Below is a small trained network, with its code and all its weights. Each question gives an input and a target symbol and asks what happens when units are switched off, that is, made to give their printed mean instead of their output.

import numpy as np


def w(rows, s, z=0):
    codes = np.array(rows[::2]) - 128.0
    scale = np.full(codes.shape[1], s)
    scale[-1] = z or s
    return codes * scale


def f(y):
    return np.maximum(y, 0)


def softmax(a):
    e = np.exp(a - a.max(-1, keepdims=True))
    return e / e.sum(-1, keepdims=True)


def log_softmax(a):
    a = a - a.max(-1, keepdims=True)
    return a - np.log(np.exp(a).sum(-1, keepdims=True))


def net(x, mask):
    ids = ['αβζλξπστφω'.index(c) for c in x.split()]
    T = len(ids)
    res = E[ids] + P[:T]
    u = 0
    for l in range(3):
        q, k, v = (res @ M[l].T for M in (Q, K, V))
        z = softmax(np.where(np.tri(T) > 0, q @ k.T / 3**0.5, -1e9)) @ v
        res = res + np.where(mask[u], z, O[l][:, -1]) @ O[l][:, :-1]
        u += 1
        y = f(res @ A[l][:, :-1].T + A[l][:, -1])
        res = res + np.where(mask[u : u + 4], y, B[l][:, -1]) @ B[l][:, :-1]
        u += 4
    return log_softmax(res[-1] @ U[:, :-1].T + U[:, -1])


Q, K, V, O, A, B = {}, {}, {}, {}, {}, {}
E = w([
[197,138,115,114,94,115,171,111,161],'α',
[128,140,139,215,127,70,154,144,142],'β',
[112,126,220,195,114,104,116,128,172],'ζ',
[141,105,153,138,75,92,77,115,102],'λ',
[190,118,186,158,7,204,130,107,161],'ξ',
[153,192,150,186,181,164,84,144,174],'π',
[172,76,153,128,215,99,100,111,136],'σ',
[182,35,142,254,161,120,137,139,19],'τ',
[136,195,131,240,83,178,68,147,90],'φ',
[216,96,162,136,182,192,55,155,84],'ω',
],0.009)
P = w([
[216,103,163,134,120,79,100,111,157],'0',
[70,115,121,106,135,210,148,65,88],'1',
[92,108,123,125,124,150,127,183,141],'2',
[179,164,106,212,102,119,86,45,176],'3',
[68,102,132,101,147,216,140,76,80],'4',
[103,102,130,137,128,159,130,197,131],'5',
[174,190,97,251,126,141,107,56,190],'6',
[67,110,131,101,148,217,139,72,84],'7',
],0.016)
Q[0] = w([
[154,159,166,152,218,111,128,127,89],'0.h1',
[217,89,160,250,35,90,101,255,248],'0.h1',
[109,157,116,110,182,87,120,119,79],'0.h1',
],0.038)
K[0] = w([
[105,134,165,171,134,152,131,142,146],'0.h1',
[254,105,150,117,114,116,110,146,163],'0.h1',
[72,125,120,126,119,163,138,127,145],'0.h1',
],0.071)
V[0] = w([
[111,159,144,134,116,134,48,139,123],'0.h1',
[75,131,253,86,225,127,75,125,120],'0.h1',
[166,170,149,107,222,216,143,133,179],'0.h1',
],0.0047)
O[0] = w([
[220,130,60,98,144,111,249,93,188,251],'0.h1',
[107,123,52,174,40,173,214,128,136,229],'0.h1',
[91,107,153,172,22,21,197,134,25,188],'0.h1',
],0.0017,0.0011)
A[0] = w([
[60,115,118,47,73,57,69,205,63,2],'0.n1',
[105,166,66,6,174,31,141,147,62,89],'0.n2',
[127,164,55,20,101,115,201,191,156,54],'0.n3',
[187,177,81,22,112,82,169,162,142,75],'0.n4',
],0.019,0.0088)
B[0] = w([
[220,212,8,137,114,143,187,160,64,218],'0.n1',
[100,134,96,102,77,142,163,201,109,128],'0.n2',
[160,131,158,185,182,93,71,53,149,245],'0.n3',
[85,91,99,176,42,122,119,111,97,250],'0.n4',
],0.017,0.00025)
Q[1] = w([
[116,110,124,124,133,126,88,108,175],'1.h1',
[106,2,201,112,100,184,116,76,93],'1.h1',
[112,17,157,68,132,130,119,85,118],'1.h1',
],0.049)
K[1] = w([
[147,128,159,153,136,105,104,146,156],'1.h1',
[254,62,189,103,151,6,23,209,91],'1.h1',
[200,84,145,201,99,3,40,172,121],'1.h1',
],0.035)
V[1] = w([
[74,117,161,152,155,147,127,101,114],'1.h1',
[107,136,155,254,104,155,173,188,186],'1.h1',
[115,153,117,194,117,154,192,92,149],'1.h1',
],0.009)
O[1] = w([
[55,185,81,177,139,125,136,79,148,159],'1.h1',
[115,2,89,97,121,160,102,145,173,254],'1.h1',
[30,128,53,188,149,119,56,72,184,200],'1.h1',
],0.0046,0.0024)
A[1] = w([
[100,121,231,63,143,46,133,154,199,103],'1.n1',
[121,201,211,86,145,126,173,106,54,2],'1.n2',
[20,116,108,117,152,2,227,156,126,62],'1.n3',
[163,98,125,90,223,35,145,148,155,86],'1.n4',
],0.018,0.0092)
B[1] = w([
[116,202,224,136,116,72,213,73,110,253],'1.n1',
[223,178,36,115,119,107,160,63,63,183],'1.n2',
[155,205,86,226,162,197,122,98,149,157],'1.n3',
[82,104,15,82,96,77,8,148,101,223],'1.n4',
],0.012,0.0021)
Q[2] = w([
[127,126,114,176,112,72,130,254,106],'2.h1',
[136,144,161,136,19,57,139,148,172],'2.h1',
[74,48,137,76,104,156,153,145,73],'2.h1',
],0.051)
K[2] = w([
[34,140,112,165,156,210,189,225,89],'2.h1',
[24,154,67,150,128,190,166,35,105],'2.h1',
[175,64,188,64,100,99,147,147,4],'2.h1',
],0.043)
V[2] = w([
[119,9,147,254,68,86,236,74,72],'2.h1',
[177,221,207,71,166,183,112,118,157],'2.h1',
[236,64,154,168,148,161,97,177,145],'2.h1',
],0.012)
O[2] = w([
[149,193,108,118,154,58,79,254,120,253],'2.h1',
[109,98,42,83,126,145,102,82,159,51],'2.h1',
[124,208,144,40,164,98,84,70,114,144],'2.h1',
],0.0079,0.0065)
A[2] = w([
[173,107,98,158,111,112,122,209,182,78],'2.n1',
[50,58,70,39,86,163,97,246,159,79],'2.n2',
[169,84,144,150,134,152,212,119,153,6],'2.n3',
[54,97,101,121,123,184,183,71,124,47],'2.n4',
],0.013)
B[2] = w([
[141,109,133,86,158,203,99,51,124,254],'2.n1',
[138,218,155,88,68,64,149,165,201,201],'2.n2',
[100,217,112,116,106,162,57,113,110,160],'2.n3',
[124,96,109,125,208,34,140,175,245,182],'2.n4',
],0.012,0.0093)
U = w([
[254,119,121,154,125,75,91,26,156,137],'α',
[121,203,88,191,134,147,105,86,158,15],'β',
[116,177,177,133,145,147,201,95,128,104],'ζ',
[163,128,34,107,124,158,189,149,96,216],'λ',
[172,127,123,98,111,205,157,138,179,109],'ξ',
[91,89,92,109,167,155,128,162,168,182],'π',
[83,165,68,112,120,103,125,134,126,52],'σ',
[133,142,105,112,185,153,128,177,113,91],'τ',
[37,104,99,129,92,214,109,191,120,254],'φ',
[26,134,84,39,147,183,114,76,107,169],'ω',
],0.0065,0.0049)

Each question gives the input, a string of symbols that net reads in full, and the target symbol t.
The units are the heads (3 rows each of Q, K, V and O) and the neurons (one row each of A and B). Each row of codes is followed by its name. A weight is (code - 128) times the scale printed after its matrix; where a second scale follows, it is the last column's (O, A, B and U).
mask holds one flag per unit, layer by layer, with each layer's heads first. A switched-off unit (its flag False) gives its mean, the last column of its rows in O or B, instead of its output. The means were averaged over made-up inputs and are rounded, as every weight is.
A unit's drop is (log p(t) with every unit on - log p(t) with that unit switched off) / (log p(t) with every unit on - log p(t) with every unit switched off).
The circuit of an input: a set's keep is (log p(t) with only the set's units on - log p(t) with every unit switched off) / (log p(t) with every unit on - log p(t) with every unit switched off). Starting from the 12 units with the biggest drops (on a tie, the unit counted first), units are removed one at a time, each time the one whose removal leaves the highest keep (on an exact tie, the one counted first), for as long as the keep stays at least 0.8.
circuit, biggest first: the units of the circuit, biggest drop first
unit that matters most: the unit with the biggest drop
k most important neurons: the k neurons with the biggest drops, biggest first
drop when u is switched off: that unit's drop, to one decimal
input ζ φ φ ξ ζ, target ξ: 2 most important neurons => (1.n1, 2.n2)
input α ζ λ φ λ π α ω, target τ: unit that matters most => 0.n4
input λ ζ φ τ ω, target λ: 2 most important neurons => (1.n1, 1.n2)
input λ β ω β β φ ω ξ, target λ: circuit, biggest first => (1.n1, 1.h1, 1.n2, 2.h1)
input ξ λ α α ζ π ζ π, target σ: 3 most important neurons => (1.n1, 2.n2, 2.n1)
input α ω ζ α φ, target τ: circuit, biggest first => (0.n4, 2.h1)
input ζ π σ, target σ: circuit, biggest first => (1.n4, 2.n2)
input ω σ φ σ ω β π ζ, target α: 2 most important neurons => (1.n2, 1.n4)
input π π σ ζ τ, target π: circuit, biggest first => (2.n4, 2.h1, 1.n4)
input τ τ ω φ φ φ λ φ, target ζ: circuit, biggest first => (1.n4, 2.h1)
input φ τ ξ, target ξ: circuit, biggest first => (2.n1, 2.n2, 2.h1)
input π τ λ π φ φ φ ω, target π: circuit, biggest first => (1.n4, 2.n4, 2.h1)
input ζ σ ω τ τ β φ π, target ξ: 4 most important neurons => (1.n1, 2.n2, 2.n1, 1.n4)
input ξ ζ φ α τ, target σ: 2 most important neurons => (1.n1, 2.n2)
input σ π λ π τ, target β: unit that matters most => 2.n3
input ζ τ β τ λ φ σ φ, target ξ: 4 most important neurons => (1.n1, 2.n2, 2.n1, 1.n4)
input β α τ ξ τ, target φ: 2 most important neurons => (1.n4, 1.n1)
input π β τ β α, target π: circuit, biggest first => (2.n4, 1.n4, 2.h1)
input ζ ζ π π λ φ α ω, target ξ: 2 most important neurons => (1.n1, 2.n2)
input ζ ζ φ φ β π φ τ, target ξ: 3 most important neurons => (1.n1, 2.n2, 2.n1)
input β α φ π π ω, target ω: unit that matters most => 2.h1
input φ β ξ, target ξ: 2 most important neurons => (2.n2, 2.n1)
input π ζ π φ φ λ φ β, target π: drop when 2.h1 is switched off => 0.9
input φ α τ λ ξ π, target π: drop when 1.h1 is switched off => 0.5
input ζ φ ξ φ β, target ξ: drop when 1.n4 is switched off => 0.1
input τ ζ φ β λ τ λ β, target ζ: drop when 1.n1 is switched off => 0.0
